Here is a tiny trained network, its code and every weight. The questions are about switching its units off for an input and a class, where a switched-off unit gives its printed mean instead of its output.

import numpy as np


def w(rows, s, z=0):
    codes = np.array(rows[::2]) - 128.0
    scale = np.full(codes.shape[1], s)
    scale[-1] = z or s
    return codes * scale


def norm(h):
    return h / np.sqrt((h * h).mean(-1, keepdims=True) + 1e-5)


def f(y):
    return np.maximum(y, 0)


def log_softmax(a):
    a = a - a.max(-1, keepdims=True)
    return a - np.log(np.exp(a).sum(-1, keepdims=True))


def net(x, mask):
    res = np.array(x, float).reshape(1, 7) / 4 @ E
    u = 0
    for l in range(3):
        y = f(norm(res) @ A[l][:, :-1].T + A[l][:, -1])
        res = res + np.where(mask[u : u + 7], y, B[l][:, -1]) @ B[l][:, :-1]
        u += 7
    return log_softmax(norm(res)[-1] @ U[:, :-1].T + U[:, -1])


A, B = {}, {}
E = w([
[128,131,122,123,127,126],'x0',
[253,150,116,200,143,139],'x1',
[130,138,118,121,208,141],'x2',
[89,185,33,135,104,138],'x3',
[111,149,142,164,125,66],'x4',
[126,128,129,127,124,126],'x5',
[128,129,128,127,128,127],'x6',
],0.0049)
A[0] = w([
[115,196,63,152,81,115,172],'L0N1',
[211,136,147,149,143,142,89],'L0N2',
[149,107,121,131,2,141,24],'L0N3',
[143,159,83,103,103,187,77],'L0N4',
[93,164,156,184,121,82,166],'L0N5',
[142,136,105,88,205,181,249],'L0N6',
[108,165,57,144,165,122,123],'L0N7',
],0.0078,0.0013)
B[0] = w([
[213,53,176,103,188,122,255],'L0N1',
[93,149,3,51,84,123,231],'L0N2',
[136,239,160,160,206,236,222],'L0N3',
[140,64,192,72,59,137,198],'L0N4',
[186,150,178,62,176,101,214],'L0N5',
[151,185,222,170,79,155,230],'L0N6',
[154,112,174,179,122,92,209],'L0N7',
],0.0065,0.0038)
A[1] = w([
[100,77,170,87,91,135,140],'L1N1',
[129,76,79,182,121,87,58],'L1N2',
[197,181,109,203,219,164,200],'L1N3',
[146,167,151,138,58,156,68],'L1N4',
[97,134,141,150,48,253,77],'L1N5',
[8,142,131,24,167,158,2],'L1N6',
[213,78,165,1,83,162,244],'L1N7',
],0.0059,0.0018)
B[1] = w([
[107,81,21,92,200,170,176],'L1N1',
[128,170,162,123,57,104,129],'L1N2',
[2,114,168,102,42,138,191],'L1N3',
[50,29,161,29,106,79,155],'L1N4',
[238,185,209,46,153,70,178],'L1N5',
[103,147,82,45,68,195,182],'L1N6',
[114,82,96,238,225,65,254],'L1N7',
],0.0051,0.008)
A[2] = w([
[136,78,138,53,99,104,252],'L2N1',
[203,124,114,203,74,127,49],'L2N2',
[171,128,104,203,83,145,163],'L2N3',
[2,95,187,154,88,159,223],'L2N4',
[160,139,83,135,117,135,126],'L2N5',
[112,176,74,119,149,164,116],'L2N6',
[156,203,171,79,171,159,238],'L2N7',
],0.008,0.0016)
B[2] = w([
[190,143,50,141,137,101,240],'L2N1',
[63,158,71,117,194,198,181],'L2N2',
[69,151,128,103,134,197,169],'L2N3',
[153,190,114,175,103,189,208],'L2N4',
[51,116,88,66,43,74,149],'L2N5',
[112,39,116,186,214,76,156],'L2N6',
[141,135,128,189,1,31,254],'L2N7',
],0.0063,0.005)
U = w([
[56,181,14,51,129,203,170],'0',
[161,70,131,210,254,136,151],'1',
[233,155,142,136,141,74,120],'2',
[162,228,168,164,22,151,2],'3',
[153,113,103,165,136,102,196],'4',
[151,104,95,175,123,102,65],'5',
],0.0067,0.00097)

Each question gives the input, the list of numbers given to net, and the class t.
The units are the neurons (one row each of A and B). Each row of codes is followed by its name. A weight is (code - 128) times the scale printed after its matrix; where a second scale follows, it is the last column's (A, B and U).
mask holds one flag per neuron, layer by layer. A switched-off neuron (its flag False) gives its mean, the last column of its row in B, instead of its output. The means were averaged over made-up inputs and are rounded, as every weight is.
A unit's drop is (log p(t) with every unit on - log p(t) with that unit switched off) / (log p(t) with every unit on - log p(t) with every unit switched off).
The circuit of an input: a set's keep is (log p(t) with only the set's units on - log p(t) with every unit switched off) / (log p(t) with every unit on - log p(t) with every unit switched off). Starting from the 12 units with the biggest drops (on a tie, the unit counted first), units are removed one at a time, each time the one whose removal leaves the highest keep (on an exact tie, the one counted first), for as long as the keep stays at least 0.8.
units of the circuit, in order: the units of the circuit, biggest drop first
unit that matters most: the unit with the biggest drop
top k neurons: the k neurons with the biggest drops, biggest first
k most important neurons of layer l: the k neurons of layer l with the biggest drops, biggest first
input [7,-3,8,-6,3,6,1], class 3: units of the circuit, in order : [L0N1; L1N7; L0N6; L2N7]
input [7,6,7,2,3,-1,0], class 3: units of the circuit, in order : [L1N7; L1N3]
input [7,7,2,5,3,-2,2], class 0: top neuron : [L2N2]
input [-2,-6,-7,-2,-8,-6,4], class 2: units of the circuit, in order : [L1N5; L1N3]
input [-5,7,-3,7,5,-1,1], class 0: units of the circuit, in order : [L2N2; L2N3]
input [0,2,8,6,-4,4,-5], class 3: top 2 neurons : [L0N6; L1N3]
input [6,6,-5,-2,4,-4,-5], class 0: 2 most important neurons of layer 0 : [L0N2; L0N6]
input [5,-6,6,-1,-7,-5,2], class 2: units of the circuit, in order : [L0N6; L1N3; L2N7]
input [-7,-7,5,7,-4,-8,-2], class 5: top 3 neurons : [L1N3; L1N5; L0N6]
input [-7,-1,5,8,3,-5,-4], class 1: 3 most important neurons of layer 0 : [L0N1; L0N3; L0N4]
input [6,-3,-3,-2,-8,-1,0], class 2: 2 most important neurons of layer 1 : [L1N5; L1N3]
input [5,4,6,1,2,0,4], class 3: top 2 neurons : [L1N3; L0N6]
input [-3,-3,-8,8,-3,-3,-2], class 1: units of the circuit, in order : [L0N1; L1N7]
input [0,-1,7,8,-6,4,2], class 1: top 3 neurons : [L0N4; L0N3; L0N1]
input [-2,5,-3,4,0,3,5], class 0: units of the circuit, in order : [L2N2]
input [1,-4,2,5,7,6,-1], class 2: top 2 neurons : [L1N7; L0N4]
input [-1,0,-5,-7,-2,0,0], class 1: units of the circuit, in order : [L1N7; L2N7]
input [-6,-4,-1,8,-8,-4,7], class 1: 2 most important neurons of layer 1 : [L1N7; L1N1]
input [4,8,-6,-6,8,-4,7], class 0: top 4 neurons : [L0N2; L2N2; L1N5; L0N1]
input [6,0,6,7,2,6,7], class 1: top 3 neurons : [L0N1; L0N3; L0N4]
input [-8,2,8,-5,3,2,4], class 3: 3 most important neurons of layer 0 : [L0N1; L0N4; L0N6]
input [-2,8,8,-5,6,-6,-6], class 0: unit that matters most : L0N2
input [5,-8,-1,-6,-2,-7,-3], class 0: top 3 neurons : [L0N1; L1N6; L2N4]
input [8,3,4,8,-1,6,8], class 1: 3 most important neurons of layer 0 : [L0N1; L0N4; L0N3]
input [6,-2,0,6,4,1,7], class 1: top 2 neurons : [L0N1; L2N7]
input [-7,-1,3,8,6,6,4], class 1: 2 most important neurons of layer 0 : [L0N1; L0N3]
input [3,6,-3,4,6,-1,1], class 0: top 4 neurons : [L2N2; L1N5; L0N2; L1N3]
